Here is a tiny trained network, its code and every weight. The questions are about switching its units off for an input and a target symbol, where a switched-off unit gives its printed mean instead of its output.

import numpy as np


def w(rows, s, z=0):
    codes = np.array(rows[::2]) - 128.0
    scale = np.full(codes.shape[1], s)
    scale[-1] = z or s
    return codes * scale


def norm(h):
    return h / np.sqrt((h * h).mean(-1, keepdims=True) + 1e-5)


def f(y):
    return y / 2 * (1 + np.tanh(0.7978845608 * (y + 0.044715 * y**3)))


def softmax(a):
    e = np.exp(a - a.max(-1, keepdims=True))
    return e / e.sum(-1, keepdims=True)


def log_softmax(a):
    a = a - a.max(-1, keepdims=True)
    return a - np.log(np.exp(a).sum(-1, keepdims=True))


def net(x, mask):
    ids = ['βγδεζλμξστω'.index(c) for c in x.split()]
    T = len(ids)
    res = E[ids] + P[:T]
    u = 0
    for l in range(2):
        q, k, v = (norm(res) @ M[l].T for M in (Q, K, V))
        z = softmax(np.where(np.tri(T) > 0, q @ k.T / 4**0.5, -1e9)) @ v
        res = res + np.where(mask[u], z, O[l][:, -1]) @ O[l][:, :-1]
        u += 1
        y = f(norm(res) @ A[l][:, :-1].T + A[l][:, -1])
        res = res + np.where(mask[u : u + 8], y, B[l][:, -1]) @ B[l][:, :-1]
        u += 8
    return log_softmax(norm(res)[-1] @ U[:, :-1].T + U[:, -1])


Q, K, V, O, A, B = {}, {}, {}, {}, {}, {}
E = w([
[136,128,109,139,208,178,150,148,210,158,170],'β',
[94,131,82,144,181,160,172,166,192,165,170],'γ',
[74,41,153,97,157,164,206,119,212,150,125],'δ',
[68,129,75,161,162,201,146,185,176,109,189],'ε',
[52,215,77,86,90,105,177,134,130,169,80],'ζ',
[99,157,146,147,33,244,168,50,218,68,77],'λ',
[99,173,58,50,96,172,121,199,174,110,101],'μ',
[82,174,155,108,229,173,65,78,105,199,75],'ξ',
[19,70,153,169,65,141,128,143,116,146,8],'σ',
[95,132,95,99,56,141,124,102,22,203,95],'τ',
[217,137,113,55,106,104,66,142,123,205,78],'ω',
],0.015)
P = w([
[119,91,4,108,208,172,152,46,152,47,46],'0',
[82,119,73,129,101,124,94,43,189,134,160],'1',
[128,119,68,124,200,188,170,87,116,60,40],'2',
[79,139,117,132,88,135,105,93,188,156,162],'3',
[138,145,119,136,203,202,189,129,91,66,55],'4',
[94,158,158,131,83,143,108,126,185,170,167],'5',
[150,167,159,134,186,205,190,155,77,68,57],'6',
[98,171,204,128,85,151,114,156,189,168,179],'7',
[146,191,205,140,170,210,210,192,52,51,68],'8',
[104,182,235,139,68,164,137,199,187,187,185],'9',
],0.011)
Q[0] = w([
[70,157,179,114,97,240,135,210,193,249,102],'L0H1',
[123,118,105,117,18,88,35,102,159,187,162],'L0H1',
[118,91,158,171,105,95,32,98,162,157,182],'L0H1',
[91,189,82,109,175,188,116,120,101,130,73],'L0H1',
],0.012)
K[0] = w([
[135,192,248,141,86,145,114,193,99,137,121],'L0H1',
[194,170,85,120,151,101,55,133,56,173,164],'L0H1',
[146,159,44,134,113,92,115,168,95,141,155],'L0H1',
[153,73,207,119,73,129,160,118,130,121,84],'L0H1',
],0.014)
V[0] = w([
[195,84,94,187,96,151,124,169,147,114,140],'L0H1',
[125,6,151,74,127,133,211,102,67,193,189],'L0H1',
[131,64,190,186,130,69,78,161,103,151,72],'L0H1',
[152,135,129,2,160,160,65,112,79,135,157],'L0H1',
],0.0076)
O[0] = w([
[174,44,150,78,84,103,112,83,82,88,134,48],'L0H1',
[78,239,174,2,164,105,169,118,70,59,236,121],'L0H1',
[92,18,90,91,171,199,206,86,108,152,53,2],'L0H1',
[127,171,58,93,131,186,91,144,84,150,188,118],'L0H1',
],0.0094,0.0042)
A[0] = w([
[90,140,196,135,2,42,116,129,145,162,203,104],'L0N1',
[109,125,96,165,166,200,159,108,63,87,79,17],'L0N2',
[37,25,128,197,146,127,203,60,99,124,123,44],'L0N3',
[118,150,168,171,123,79,190,98,173,155,159,20],'L0N4',
[194,39,80,96,226,104,212,159,55,51,28,45],'L0N5',
[156,115,92,156,128,139,146,126,166,143,41,6],'L0N6',
[178,111,73,83,176,10,102,135,60,156,85,29],'L0N7',
[80,186,158,64,116,155,107,90,159,194,171,133],'L0N8',
],0.0091,0.0016)
B[0] = w([
[153,152,101,48,248,171,140,120,155,140,128,191],'L0N1',
[184,24,134,127,161,153,122,153,82,117,148,166],'L0N2',
[94,171,98,82,155,120,191,129,183,152,105,172],'L0N3',
[153,98,77,123,156,123,143,137,113,114,75,153],'L0N4',
[68,218,105,54,200,189,64,174,139,85,185,171],'L0N5',
[97,147,115,111,130,152,127,146,42,114,115,184],'L0N6',
[102,174,74,128,111,102,88,101,151,115,116,132],'L0N7',
[120,95,181,156,121,112,152,125,102,96,171,254],'L0N8',
],0.013,0.0084)
Q[1] = w([
[162,115,105,140,164,87,82,157,155,155,112],'L1H1',
[87,156,129,94,110,185,115,87,156,220,195],'L1H1',
[147,92,109,91,85,8,64,113,81,85,143],'L1H1',
[148,171,162,134,172,128,135,236,103,92,89],'L1H1',
],0.012)
K[1] = w([
[105,207,141,173,84,146,125,144,162,132,113],'L1H1',
[147,163,166,70,132,83,36,181,74,197,162],'L1H1',
[132,131,52,150,119,97,156,40,129,116,138],'L1H1',
[134,144,207,89,92,245,218,119,153,122,83],'L1H1',
],0.011)
V[1] = w([
[186,163,89,69,96,111,99,135,102,130,138],'L1H1',
[136,157,171,119,96,229,106,79,146,112,121],'L1H1',
[112,132,100,85,113,116,170,145,138,155,118],'L1H1',
[91,105,159,122,148,98,55,252,111,126,159],'L1H1',
],0.012)
O[1] = w([
[210,80,217,99,93,56,109,203,108,163,101,145],'L1H1',
[126,53,151,141,2,178,59,69,104,21,25,253],'L1H1',
[97,167,116,85,169,95,178,130,68,168,60,119],'L1H1',
[120,110,31,62,153,26,41,98,166,186,176,217],'L1H1',
],0.0092,0.0042)
A[1] = w([
[157,141,151,90,156,124,91,142,148,106,187,137],'L1N1',
[105,105,103,153,80,79,138,176,135,130,91,47],'L1N2',
[151,4,164,120,49,77,128,130,68,177,164,142],'L1N3',
[113,160,156,97,170,113,132,99,156,140,156,152],'L1N4',
[109,169,102,122,101,139,145,104,137,178,102,139],'L1N5',
[144,119,97,148,141,170,118,130,147,112,70,1],'L1N6',
[54,180,174,125,131,124,136,149,100,115,159,96],'L1N7',
[84,157,189,111,122,113,192,110,150,85,162,191],'L1N8',
],0.017,0.0034)
B[1] = w([
[113,104,147,93,107,112,156,97,96,130,75,249],'L1N1',
[123,62,111,122,165,166,226,93,85,123,174,148],'L1N2',
[38,101,171,139,159,7,136,220,112,65,87,225],'L1N3',
[119,147,123,161,92,174,130,164,63,111,143,234],'L1N4',
[134,73,137,136,112,66,122,98,159,134,102,148],'L1N5',
[162,156,181,113,131,66,161,123,120,122,154,177],'L1N6',
[109,167,152,82,84,151,151,94,148,116,181,254],'L1N7',
[173,138,161,118,101,92,104,98,39,214,191,242],'L1N8',
],0.015,0.011)
U = w([
[106,106,135,202,68,201,116,147,99,83,35,162],'β',
[182,62,66,123,136,134,162,204,101,117,147,87],'γ',
[130,90,141,181,254,116,67,91,62,139,116,64],'δ',
[66,137,79,26,193,193,122,138,147,33,107,73],'ε',
[108,225,86,213,109,142,127,244,162,188,108,169],'ζ',
[165,173,188,91,176,90,128,119,231,70,138,102],'λ',
[164,140,97,83,102,104,33,170,156,176,41,249],'μ',
[42,91,80,177,99,137,38,100,201,92,174,241],'ξ',
[67,83,98,145,157,78,183,22,149,156,76,81],'σ',
[99,142,157,96,72,117,88,115,98,147,223,156],'τ',
[35,88,172,148,147,56,76,234,119,87,128,97],'ω',
],0.0063,0.0021)

Each question gives the input, a string of symbols that net reads in full, and the target symbol t.
The units are the heads (4 rows each of Q, K, V and O) and the neurons (one row each of A and B). Each row of codes is followed by its name. A weight is (code - 128) times the scale printed after its matrix; where a second scale follows, it is the last column's (O, A, B and U).
mask holds one flag per unit, layer by layer, with each layer's heads first. A switched-off unit (its flag False) gives its mean, the last column of its rows in O or B, instead of its output. The means were averaged over made-up inputs and are rounded, as every weight is.
A unit's drop is (log p(t) with every unit on - log p(t) with that unit switched off) / (log p(t) with every unit on - log p(t) with every unit switched off).
The circuit of an input: a set's keep is (log p(t) with only the set's units on - log p(t) with every unit switched off) / (log p(t) with every unit on - log p(t) with every unit switched off). Starting from the 12 units with the biggest drops (on a tie, the unit counted first), units are removed one at a time, each time the one whose removal leaves the highest keep (on an exact tie, the one counted first), for as long as the keep stays at least 0.8.
circuit, biggest first: the units of the circuit, biggest drop first
top k neurons: the k neurons with the biggest drops, biggest first
k most important neurons of layer l: the k neurons of layer l with the biggest drops, biggest first
input τ ε λ ε σ μ ω γ μ, target ε: top 2 neurons -> (L0N5 L1N8)
input β δ τ β γ λ, target λ: top 2 neurons -> (L1N6 L0N1)
input μ τ σ τ β ω ω, target ε: circuit, biggest first -> (L0H1 L0N5)
input γ ω τ τ ξ, target δ: top 2 neurons -> (L1N7 L0N2)
input τ ε ω ζ τ τ τ, target ω: circuit, biggest first -> (L1N3 L0N2 L0N1)
input ε β ε τ τ β σ ε β, target ε: top neuron -> (L0N5)
input δ ε ε τ ε ξ γ λ τ, target β: circuit, biggest first -> (L1H1 L0H1)
input τ τ τ λ τ γ δ γ ε μ, target μ: top 3 neurons -> (L0N1 L1N3 L1N7)
input γ τ β σ ε τ ω ω β β, target ω: circuit, biggest first -> (L0H1 L1N3 L1H1)
input β ω ζ σ τ ζ τ τ γ, target ε: circuit, biggest first -> (L0N5 L0H1)
input δ τ β τ β τ σ γ ε ε, target ε: top 4 neurons -> (L0N1 L1N8 L1N3 L0N4)
input ε γ τ ζ γ, target ζ: top 2 neurons -> (L0N8 L1N3)
input τ ξ τ λ τ ε μ ε λ β, target λ: top 2 neurons -> (L0N4 L1N6)
input τ ξ γ λ, target ξ: top neuron -> (L0N8)
input ω τ μ, target γ: top 2 neurons -> (L1N2 L0N8)
input τ ε ω, target μ: top 2 neurons -> (L0N7 L1N3)
input γ β ζ, target σ: 2 most important neurons of layer 0 -> (L0N8 L0N1)
input δ ζ σ ε ε γ, target ε: 3 most important neurons of layer 1 -> (L1N8 L1N3 L1N4)
input τ ε ε ε β, target λ: top 3 neurons -> (L0N8 L0N5 L1N8)
input τ τ σ ε ζ, target ε: 2 most important neurons of layer 0 -> (L0N5 L0N2)
input γ ω γ ε ξ μ, target ξ: most important neuron of layer 1 -> (L1N8)
input δ β λ δ, target λ: top 2 neurons -> (L0N4 L1N6)
input τ β λ γ, target λ: 2 most important neurons of layer 1 -> (L1N6 L1N4)
input γ ω ω β τ τ λ ε ζ ε, target ζ: 2 most important neurons of layer 1 -> (L1N3 L1N7)
input τ τ ω ω ξ γ τ ε γ, target ζ: 3 most important neurons of layer 0 -> (L0N8 L0N5 L0N4)
